Below are the code and all the weights of a small trained network. Each question names an input and a class and asks about switching units off, where a switched-off unit gives its printed mean instead of its output.

import numpy as np


def w(rows, s, z=0):
    codes = np.array(rows[::2]) - 128.0
    scale = np.full(codes.shape[1], s)
    scale[-1] = z or s
    return codes * scale


def f(y):
    return y / 2 * (1 + np.tanh(0.7978845608 * (y + 0.044715 * y**3)))


def log_softmax(a):
    a = a - a.max(-1, keepdims=True)
    return a - np.log(np.exp(a).sum(-1, keepdims=True))


def net(x, mask):
    res = np.array(x, float).reshape(1, 3) / 4 @ E
    y = f(res @ A[0][:, :-1].T + A[0][:, -1])
    res = res + np.where(mask, y, B[0][:, -1]) @ B[0][:, :-1]
    return log_softmax(res[-1] @ U[:, :-1].T + U[:, -1])


A, B = {}, {}
E = w([
[7,110,232,164,85,140,46,56],'x0',
[94,17,154,194,137,114,253,102],'x1',
[75,121,158,28,236,43,57,226],'x2',
],0.011)
A[0] = w([
[122,109,163,71,176,71,127,156,61],'neuron 1',
[48,99,193,144,148,91,127,9,217],'neuron 2',
[78,36,110,160,152,82,241,157,120],'neuron 3',
[103,132,111,92,180,116,110,169,9],'neuron 4',
[127,81,129,194,156,159,213,118,137],'neuron 5',
[93,232,127,125,119,144,49,110,11],'neuron 6',
[81,20,122,188,114,83,100,111,209],'neuron 7',
[193,193,107,57,122,4,85,224,246],'neuron 8',
[189,220,64,143,118,117,58,126,4],'neuron 9',
[156,104,143,217,118,192,145,40,114],'neuron 10',
[71,141,167,119,150,86,91,127,239],'neuron 11',
[192,120,122,72,171,116,89,171,141],'neuron 12',
[202,135,75,99,168,65,164,132,146],'neuron 13',
],0.011,0.0032)
B[0] = w([
[43,110,176,82,81,102,118,128,191],'neuron 1',
[201,170,196,195,106,54,81,93,219],'neuron 2',
[195,216,87,212,174,165,35,93,230],'neuron 3',
[144,96,178,71,87,111,184,83,174],'neuron 4',
[101,156,206,97,64,21,97,83,206],'neuron 5',
[187,197,129,184,174,175,84,67,183],'neuron 6',
[193,160,192,195,123,124,92,87,195],'neuron 7',
[46,30,86,78,181,200,97,255,255],'neuron 8',
[129,214,106,166,210,138,99,148,187],'neuron 9',
[85,85,182,101,44,76,177,154,214],'neuron 10',
[113,84,158,124,95,130,134,146,189],'neuron 11',
[142,28,105,35,162,156,130,239,196],'neuron 12',
[122,204,145,182,172,120,99,122,202],'neuron 13',
],0.01,0.019)
U = w([
[129,117,31,104,246,217,11,171,3],'0',
[131,212,114,254,154,85,69,15,235],'1',
[39,46,115,40,63,119,123,134,101],'2',
],0.0094,0.0053)

Each question gives the input, the list of numbers given to net, and the class t.
The units are the neurons (one row each of A and B). Each row of codes is followed by its name. A weight is (code - 128) times the scale printed after its matrix; where a second scale follows, it is the last column's (A, B and U).
mask holds one flag per neuron, in row order. A switched-off neuron (its flag False) gives its mean, the last column of its row in B, instead of its output. The means were averaged over made-up inputs and are rounded, as every weight is.
A unit's drop is (log p(t) with every unit on - log p(t) with that unit switched off) / (log p(t) with every unit on - log p(t) with every unit switched off).
k most important neurons: the k neurons with the biggest drops, biggest first
drop of u: that unit's drop, to one decimal
input [7,-3,7], class 2: most important neuron : [neuron 3]
input [8,-1,8], class 2: 2 most important neurons : [neuron 3; neuron 11]
input [0,0,3], class 2: 3 most important neurons : [neuron 3; neuron 9; neuron 6]
input [-2,-1,8], class 2: 3 most important neurons : [neuron 1; neuron 3; neuron 4]
input [-1,-8,-6], class 0: 3 most important neurons : [neuron 2; neuron 5; neuron 7]
input [8,-2,8], class 2: 2 most important neurons : [neuron 3; neuron 11]
input [-3,8,7], class 1: drop of neuron 3 : 3.1
input [-2,0,-7], class 2: drop of neuron 3 : 0.2
input [-5,6,3], class 1: drop of neuron 8 : 0.3
input [4,-3,8], class 2: drop of neuron 3 : 0.1
